Table B holds the same points as the rows below and some others, measured another way and shuffled. Each row below is followed by which row of B it is.
B, 72 x 35:
[[ -62  312  -12   15 -191 -587  104  -95   48  318  390   99  -63  116
   231 -224  226  251 -186 -431   25  194 -353   47  181  -51 -111  423
   112  142  -42  305  -66    6  -46]
 [  11 -219   79  128  377   15  190 -214  -50  -86 -142 -512   49   -6
   135 -135   42 -149  199 -197  108  -86  141  -34 -547 -254  -75 -639
     5  172 -287   39  -84   18 -289]
 [ -10 -216  228   29  263  293   79 -194   78   82 -483 -284  246  -83
   -83   46 -211 -174  305  220   73   -9  173  110 -195 -229  255 -824
    74  109 -122 -237 -254  257  -88]
 [ -84  241 -201   73 -148 -335  -32  -96  221  223  253  132 -269   10
   122   96  163  196 -157 -107  -81   33 -325 -122   75  289  -70  696
   113   14  141 -149 -215   -9  227]
 [ 107 -124  303  265  179   78  -15  -50 -134   62  -63  154  420  205
   302  114 -252  -20   87   51   70  361  -82   95  -57 -284  359 -267
   163 -128   43 -129 -110  288  -62]
 [-133  -53  209 -154   61    2   -6 -338  186   82 -338   31  289  -40
    34 -127  107  -59  256   73  130  318   65  225  146  -55  115 -610
   141  319 -362 -145 -285  382  -21]
 [-119  334 -129   21  127 -371  -99  114  282 -373  109   51   10  156
   187   -2  300 -121   -4  218  -60  133  165   45  -15  332 -381  172
    42  338 -469 -307  -80 -205   36]
 [ 265  120  191   87  -93 -291   95  336  187  565 -627 -114  120    3
  -482  113 -376 -281   23  218  -16 -208 -272  130  281 -627  305 -539
    80  495  -99  205  -12 -185 -184]
 [ -27   64  148  184  227 -327  176  -37 -131  -76  402 -278  115  207
   389 -285  106   57  -30 -360   63  132   35   -8 -335 -254 -115  -98
    -3   69 -175  237   43  -60 -289]
 [-138    3 -135  -97  302  225  133 -279   91 -246 -433 -377   34 -144
    20   46  149 -165  290  102   50  -91  351  186 -359  213 -334 -684
    84   98 -380 -286 -284   28 -113]
 [  70  289   -5   64   70   27  -23  239  113  -52 -458  106  237   67
   -87  305 -195 -211   70  459  -79   15  120  270  142   50  -61 -294
   157   50 -133 -315 -168 -123    7]
 [ -27 -237 -102  129  464  190  131 -235   56 -252 -251 -568 -106  -94
    79   50   89 -207  244    5   54 -216  260 -106 -680   34 -193 -542
    -1  118 -277 -268 -179  -31 -147]
 [  66 -379  236  169  274  121  101 -247   39  228 -259 -372   78  -50
   -24  -24 -192 -125  225  -50  100  -56  -51 -124 -360 -407  363 -597
    23  167  -31  -49 -161  237 -128]
 [ -62 -211 -228   84  104 -126  157 -472  107  274   79 -401 -427 -171
    78  -38  234  127   36 -451   61 -197 -282 -277 -464   63  -75  145
    40   83   38   12 -242  103   17]
 [ 172  337  274  162 -101 -564  -66  517  238  269  -74  166  223  257
  -162   -6 -238 -189 -126  297  -64   86 -199   76  408 -453  248   -7
    42  510 -175  106  106 -240  -94]
 [ 175 -243 -161  216   22    5  106 -483 -264  278 -224  192   89   15
   367  260   80  122   13 -519  169  341 -509   55 -189  -48   42  -19
   322 -245   55   70 -236  344  -24]
 [ 142  185  212   44  -72   43    9   82  -57  234 -548  348  528  112
   -13  234 -305 -100   80  255   41  339 -107  448  407 -236  232 -509
   269  -18  -62  -63 -184  193  -53]
 [ 102  102 -234  279   59 -263   77   34   33  143  155 -122 -280   61
   136  200   16   51 -163 -174  -77 -159 -293 -195 -275   56 -116  481
    81  -79  166  -47  -85 -214   32]
 [  26  203  370  -26  140 -246  172  362  216  181 -301 -472  204   48
  -354 -265 -263 -290  133  285  -22 -259  252  168   34 -585  125 -833
  -101  556 -309  191   37 -257 -339]
 [-247   46  374   -4    8 -323   75 -155  229  319  552 -253  -43   56
   115 -467   22  233    8 -169    2   52  -48 -165  -18 -234  337  144
   -89  217   97  101 -125  210   -3]
 [ 102  -41 -278    2  172  147  180 -136   90  113 -773 -387 -135 -221
  -274  288  -35 -258  196   74   22 -341    9  132 -284    8 -247 -649
   136  153 -221 -136 -249 -134 -127]
 [ -68  -48  287  -39  -13 -336  -41  -83  385  326  -81 -109   17    2
  -172 -234   19  -87  104   79   53   52 -142  -94  159 -306  327 -233
   -20  625 -244   -4 -120  155   -2]
 [  12    0  121  262  372  238  -93  109   24 -365 -121    0  302  173
   247  265 -213 -172  139  453  -56  135  287   50 -262   97   84 -227
    97 -158  -54 -542 -160   45   43]
 [ -29  169 -126  124 -129 -341   64 -130   80  332  284   45 -216   33
   162   24   87  231 -165 -280  -39   30 -389 -104    3   81    0  570
   120  -53  206   41 -168   25  117]
 [   1  -61   69  -18 -176 -319  -21 -296  230  501 -146  152  -35  -42
   -35  -35  106   76   21 -189   95  208 -467  -36  249 -155  259   40
   152  366  -85   55 -219  302   91]
 [ -50  213 -204    5   41 -131 -138 -111  171 -249 -209  332  129   89
   229  236  250  -76   46  192    5  335  -13  173  124  428 -273   91
   218  118 -355 -415 -234   72  150]
 [ 146  377  -34   49   13 -191  134  216  -93    3 -405   77  323  137
    25  141  -86 -165    3   86    5  118   20  426  159 -134 -258 -442
   199  100 -294   90  -47 -202 -233]
 [  77  198   -8   43  -60 -496    9   71  167  164 -124   79   55  118
     7  -39  133 -102  -51  -76   41  140 -227   84  174 -162  -92  -53
   108  458 -356  127  -20 -102 -102]
 [ -48   83 -183   92 -131 -284   82 -292   60  363  228   30 -268  -31
   188   31  169  258 -126 -385    8   55 -430 -117  -47  139  -30  529
   146  -68  184   47 -224  114  118]
 [ 103  140  112   80   11  200   -3    3  -98   71 -531  347  496   96
   105  341 -265  -85  114  284   30  345  -29  421  258  -32  140 -434
   305 -198  -16 -243 -259  233   15]
 [-242  511  332  106  -26 -481 -106  377  314  -36  799   76   66  296
   211 -277  -76  187 -180  323 -190  104  141  -89  219   61  166  678
   -91   97  139 -193  -26 -124  143]
 [ -92  381 -114   83  -52 -500  -29  155  274   14  325    8 -202  119
    99  -30  167   61 -166   33 -117  -34 -119  -99   43  192 -193  563
    18  214  -76 -104  -65 -237  104]
 [ -49  193  172  161   62 -421  137    0 -108   53  545  -68  119  249
   418 -289   90  188 -120 -360   38  233  -91   20 -112 -191  -31  191
    45   -8  -34  256   25  -14 -184]
 [  27  357   84   89  151   46  -33  374  151 -182 -347   28  282  124
   -82  254 -266 -234   71  623 -128  -29  291  263  112   43  -47 -309
    92   55 -141 -380 -124 -200   -6]
 [  41  235  192  108 -284 -548   85   81   95  644  294  121  -29  115
     8 -153 -122  222 -220 -268  -20   95 -510  -31  331 -368  319  417
    85  146  249  344  -42   38    5]
 [ -49 -127  132  -38  163  392  -32 -181  238  109 -668 -100  186 -164
  -226  244 -243 -188  313  492   11  -37  157  134   -1    9  274 -660
   126   91  -52 -502 -384  281  114]
 [   4   43 -315   -8  109 -326   32  -65  377   28 -316 -335 -375 -129
  -224   71  270 -227   66   35  -16 -311  -74 -160 -228  123 -322  -83
    -2  578 -419 -146 -133 -265  -12]
 [ 156  147   80  299  153 -358  161  160 -216   22  214  -92  170  266
   330  -50  -55   -2 -125 -294   25  127 -129   54 -219 -330  -76  -10
    77  -23  -73  272   97 -171 -280]
 [-110    1  237   70  415  234   23   87  155 -292 -197 -380  228   38
   -10  -15 -197 -240  266  487  -41 -106  508   66 -306  -58   67 -642
   -45  117 -205 -410 -165  -18  -89]
 [ 161  -19 -269   16 -245 -208  -46 -425  -12  338 -512  576  124  -13
   184  346  238   50  -16 -317  165  504 -649  218  340  137  -58   59
   414   99 -210  -19 -294  346  129]
 [-179  299  324  190  145 -343  -30  306  222  -70  713 -167   24  256
   210 -267 -128  106 -108  222 -153  -15  179 -178  -82  -79  186  431
  -134   67  133 -145    4 -149   31]
 [  68   60  290  239  314   70    7  243  -31 -177 -121 -102  386  214
   139   85 -310 -200  100  338  -27   90  245  120 -166 -258  164 -446
    41   -8  -93 -226  -39  -38 -146]
 [ -97  420 -110  120  -72 -521   62  147  148   87  540  -57 -239  141
   187 -107  145  192 -237 -135 -121  -65 -152 -107  -16  144 -208  700
     6   32   82   41  -38 -263   46]
 [ 199  172   52  143   99  -42  178  123 -222   62 -422   32  377  128
   103  180 -187 -151   48  -19   52  146  -35  363    0 -284  -86 -554
   214  -54 -162  127  -60  -74 -273]
 [ 105  -18 -175   10 -324 -492  226 -395   21  859  -49  -41 -330 -146
   -58  -62  162  258 -151 -744  111  -21 -800  -75  103 -269   82  268
   186  189  142  515 -183  145  -48]
 [ -75 -139 -276 -104  202  340  104 -463  121  -38 -726 -249  -52 -271
   -91  249  133 -149  314   69   81  -96  119  168 -288  279 -251 -663
   188   54 -284 -362 -416  176   15]
 [ -23  503   88  102 -196 -704   85  249   51  250  542  128   13  255
   211 -235   70  209 -283 -238  -65  153 -259   61  261 -146  -78  557
    58  150   17  326   65 -203  -84]
 [-184  -20  298  -57 -174 -280   -1 -300  279  543  277   18  -37  -36
    13 -293   27  258   17 -163   35  174 -306 -114  239 -169  449  189
    36  234  141   47 -248  397  145]
 [-252  -50 -189  -91  -67 -168   35 -569  286  261  202 -121 -385 -186
   116 -114  366  256   45 -310   37   15 -253 -199 -133  343  -53  385
    79  112   20 -166 -369  278  222]
 [ 128   81 -126  301  361   14   64  175  -76 -329 -152 -186   94  154
   210  269  -87 -219   31  169  -43  -64  170   30 -423   39 -244 -183
    87  -84 -163 -253  -34 -270 -144]
 [-104  172  233  209   43 -217  -64  100  133   73  503   60   68  204
   260  -79 -125  165  -99  113  -96  144  -46 -126    8  -21  269  474
     9  -79  224 -189  -99   64  127]
 [-107  -58  -13  -90  108  307  -87 -290  248  -28 -573   76  160 -135
   -68  254  -21 -131  280  399   28  124  117  175   55  258   76 -452
   183   85 -179 -557 -417  327  183]
 [ -94  373   88   35 -182 -628  150  -30  -25  286  571   49    8  189
   320 -344  196  302 -212 -482   18  230 -275   81  160 -124 -102  428
    79   90  -15  403  -13  -22 -116]
 [  31  -14  -56   44 -195 -444  210 -243  135  747   98 -264 -381 -130
  -136 -157   69  193 -117 -537   41 -206 -569 -199  -30 -308  156  234
    43  255  181  397 -139   42  -41]
 [-105  226  152   30  205  280  -98   84   94 -334 -270  180  443  113
   153  226 -177 -133  188  607  -61  253  395  317   89  244   13 -357
   153 -140 -132 -591 -272  138  100]
 [ -97 -106  -80   73  457  239   93 -224   19 -413 -215 -408   62  -28
   202   53  113 -182  261  105   41  -54  387   42 -560  184 -275 -549
    41   15 -334 -366 -216    7 -121]
 [-103   18  319 -116   73  150    9 -194  104   74 -387   65  449    0
    15  -53 -112  -71  265  247   95  307  160  325  201 -122  224 -709
   150  146 -223 -197 -281  369  -36]
 [-228  -83  502   85  217 -169   43  -98  192   95  536 -350   97  117
   182 -465  -72  120  102   -5   18   72  163 -195 -198 -308  408  -95
  -138  200   42  -34  -93  221  -56]
 [-274  202  122   22 -119 -127 -210 -195  280   65  446  420   62  106
   329    8   84  305  -45  196  -71  401 -128  -53  282  412  247  704
   139 -128  209 -470 -337  380  415]
 [  94 -222 -193  -25  153  238  227 -463  -89  200 -769 -282   25 -230
   -77  206   42 -137  265 -221  164  -58 -103  202 -282  -79 -144 -825
   224   59 -240   -8 -311  192 -174]
 [-123  -78  484  156  283 -214   91   63  144   80  439 -469   98  146
   105 -426 -144   -1   82    2    6  -56  183 -199 -300 -463  348 -238
  -169  272  -29   70   16   31 -187]
 [-138  231  380   29  -35 -636  124  295  422  473  517 -538 -257   58
  -287 -530 -121   61 -106    9 -112 -390  -43 -282   13 -513  315  158
  -259  589   69  288   67 -250 -124]
 [ 246   -8  -25  249  178   12  130    3 -258    6 -376   32  293  132
   220  263 -139 -137   40 -107   70  175 -119  211 -184 -224  -63 -412
   229 -127 -115   37  -73  -11 -217]
 [  21  174 -278   -2   26    1  -62 -147   98 -143 -468  271  116   -1
   116  359  166 -116   90  162   19  226  -62  249   90  374 -302 -108
   280   39 -303 -367 -286   60  106]
 [  -4  259  -73   78 -230 -496  112 -110   12  430  319  125 -127   81
   192  -86  132  274 -207 -432    4  142 -460    6  157  -50  -31  522
   141    9  137  269 -110   19    9]
 [-304  156  199  -40  125 -276 -155    5  513 -150  359 -141  -80   69
    41 -261  159  -12   86  353  -84   31  233 -184    1  179   93  199
  -115  434 -221 -403 -164   39  174]
 [ 187 -214  -42   89  196   61  269 -208 -105  277 -632 -423   44 -132
  -145   92  -98 -209  189 -231  136 -174 -114  121 -331 -399  -19 -848
   126  175 -203  192 -138   14 -307]
 [-142 -170  279  161  334  -64   46  -80  208  -11  304 -505  -77   42
    78 -249  -72  -31  130   58  -10 -155  183 -289 -441 -205  248 -151
  -138  208  -21 -163  -92   60  -63]
 [ -20  337  -42  208    9 -478   94  166   16   71  508  -76 -123  199
   259  -93   59  154 -218 -197  -88  -15 -151  -87 -112  -14 -144  540
    23  -24   85  114   20 -238  -58]
 [ 146   -5  281  286  249   93  -13  205  -76  -44 -189   46  410  209
   151  192 -369 -169   79  305  -12  168   75  115  -84 -294  283 -373
   109  -69    6 -207  -64   51 -104]
 [ -32  -36 -293  -25  -70 -337   48 -314  319  324 -171 -169 -415 -180
  -122   29  300    1    6 -245   32 -153 -370 -188  -94  121 -139  177
    83  412 -180  -30 -227    7   97]
 [-122   33  119   -6   97 -219 -141   19  482   22  -88  -98  -58    2
  -151  -52   47 -153  107  364  -44  -41   54 -146   45   26  150  -53
   -38  533 -260 -355 -170   24  132]]
Rows of B count from 0, top down.

[ -79  205   63  -75  -59    0 -153  -39  -60  -41  121  -25   33    6
   48   43  125  -35  147    4   12   49  -36  114 -144  -40   45   87
  -90   53  -23  -20]
27
[ 229 -159  -20 -163   75 -111  109  -14  -34 -173 -107  120 -168  -93
 -204 -127   -4   94  111 -279 -349  134 -254   98 -130  148  213  -47
 -229  154   12  154]
31
[ -56  113  -46 -101  -76  117 -148  -43 -139  -51    8  -71  -74  -42
 -426  -76 -100   57  225 -334   68    0  -79  -20 -118    3   50   60
 -272  122 -199  175]
64
[   9   -4 -106  -74  -55  215  -40  131 -105   67  -94  -78 -171  -64
 -484 -154 -125    8  206 -245  -68    8 -104   22 -123   95   -2  -44
 -188   97  -88  101]
63
[ 105 -245 -126  -93   79  -74  109  -84   75  -26  -27  249 -168  -70
   12 -216 -155  215   64 -216 -469  234 -346  279  -63  310  370   53
  -42  121  179  -73]
55
[  29  -62 -182 -117  192    1  235 -417  136 -158   87  446 -158   88
   98   98 -220  320   -8  -85 -437  386 -339  475  -23  356  376  159
 -112 -139  226  -38]
60
[ 168   32  163 -129   -9 -170 -144  163  -53 -160   78 -117  -49  -32
  395 -134  476  -92   45  199 -243   68  -57  133 -142  -52   21 -111
  -15   48  109  -80]
68
[  33  -23 -117 -146   45  262  124   17  -78   80  -22   33 -289   -5
 -412   -7  -44   68   28  -52 -178  161  -78  191  -24  164 -101  -92
 -240 -183   57   67]
54
[-235  304  194  120 -285  110 -366  229 -137  160   71 -315   32    2
 -251  182  -33 -183   74   96  585 -152  166   39  -79  -73 -367   81
   31 -111 -180 -145]
24
[ 214  -31 -136  -83  290 -134  452 -372  226 -319 -121  587  -51  121
  108  317 -242  165   94  -74 -549  368 -440  481 -241  370  492  140
  -57   32  227   53]
61
[ 254 -122 -139   89   91  -46  200   88  149 -243 -347  238  -51   36
 -152   26 -366    0  254 -209 -296   87 -399  248 -310  352  363   26
   81  243   23   24]
20
[ -29  165 -136 -101   32  301   62 -119  -92  -82  -26   41 -188   79
 -504  153 -160   77  134 -141   23  111  -60  156  -88  109  -74    0
 -306 -165 -111  189]
69
[ -34   46  -44  123 -194  212 -474  326  -69  -65   58 -374 -154   91
  272 -342   99   28   53  254  152  -43   15  223   19  132 -158 -109
  183 -209    4 -288]
15
[-160  204  325   17 -220 -272 -355  123  -51  105  218 -151  167  -89
  341   73  259 -160   26  160  241  -45   55   96 -111 -128  -72  161
  144  103   25 -269]
1
[ 135   46  133   42  -10 -200   82  225   87  -21 -169   91  101  -61
   87  127   40 -251  210   37 -167    3 -196  140 -354   73  165   33
  153  307   84  -97]
36
[  25    3  172  138 -143 -118 -206  199   40  -54    9 -111  -87   55
  256   95  -10  -25 -125  281  198   42  -44  338    0  194 -158   13
  219 -243   95 -321]
2
[ 131  -39   71   70 -108   -6 -240  385  -14  -78  -58 -234 -118   18
  290 -205  200 -105   39  261  -39  -20  -57  201 -101  113  -99 -143
  180  -58   88 -240]
28
[-119   53  -98  -83   37   98   85 -251   31   58  100  236 -114   27
 -174  124 -213  176   30 -109 -126  226 -170  302  -21  210  130  159
 -128 -106   93  -39]
19
[ 224 -198 -275 -118  180  249  245  -23   50 -144 -126  180 -381   82
 -155 -142 -115  212   16  -10 -506  287 -277  373  -33  379  135 -150
 -146 -210  189   29]
22
[  33    2   83  195 -156  -92 -300  290   71  -83  -48 -141   16   50
  398 -114  -28  -63   67  214   90  -26 -130  280 -121  191   45   26
  336    4   74 -356]
59
[ -48  267  -20  -27  -55  278  -20  239  -74  115  -67 -131  -18   21
 -261   97  115 -267  265  112   16  -40   31   49 -284  -50 -153  -64
  -47   66  -40   19]
23
[-205  400   92  -14 -188  298 -272  103 -203   61   90 -299  -51   66
 -422  218   52 -145  114   74  500  -93  210   17  -79 -131 -413   11
 -196 -217 -233   60]
16
[  -9   21  183  -90  -77 -163   32  -35  -75   65   -8   67  -70 -129
 -424  208 -108   -8    1 -245  121   53  -78   56  -78   43  -58  103
 -207   53  -79   72]
38
[ 210   58  154  -83   11  -69   42  197  -50 -130  -83  -73 -123   -3
  -14  128  264 -152   16  169  -89   56  -32  140 -170   20 -148 -141
  -91  -74   41   20]
33
[  89  -50  -32 -139   28   -4   15 -178  -75 -195    7   92 -214   -8
 -305   12 -124  217    8 -260  -76  163 -161  174   12  162   68   23
 -306 -104  -67  152]
41
[  88  156  311   -6   -7 -434  -68 -109   82 -267  116  136  129   40
  541  320  223  -56  -59  227    5  132 -111  309 -157   29  105  148
  102  -25  112 -171]
18
[ -36  -33 -234 -236  137  107   -2 -385   -7 -138  213  238 -171   22
  100 -254    0  361  106 -208 -485  313 -261  276   10  178  386   95
 -257  -11  125   58]
32
[ 122    9 -270  -44  134  226  105 -200   48 -328  -96  188 -209  167
 -150    7 -263  238  141 -119 -253  222 -274  343  -94  320  223    2
 -167 -151    3  110]
34
[-113   56  228  -40 -122 -178 -191  -46  -32   79  249  -22  -73  -30
  223  121  135   67 -190  179  147  137   20  282   91   60 -137  110
   21 -237  122 -253]
57
[  49  132  101  -35  -71  -58 -305   72  -56 -236  130 -169  -36   69
  411 -105  307    9   48  206   -8   51  -23  198  -69   -7  -11  -33
   15  -90   22 -122]
43
[-183  384  198  123 -204  -48 -260  146  -44   41    6 -137  236    6
  -84  283  -34 -276  253   26  422 -149   43   28 -293 -112  -83  185
   98  183 -176  -86]
66
[  41  -38 -179   66   27  125  115   92  103   26 -193  175  -48    6
 -197  -34 -329  -16  261 -144 -238   83 -296  227 -254  283  265   60
   89  199   67  -67]
13
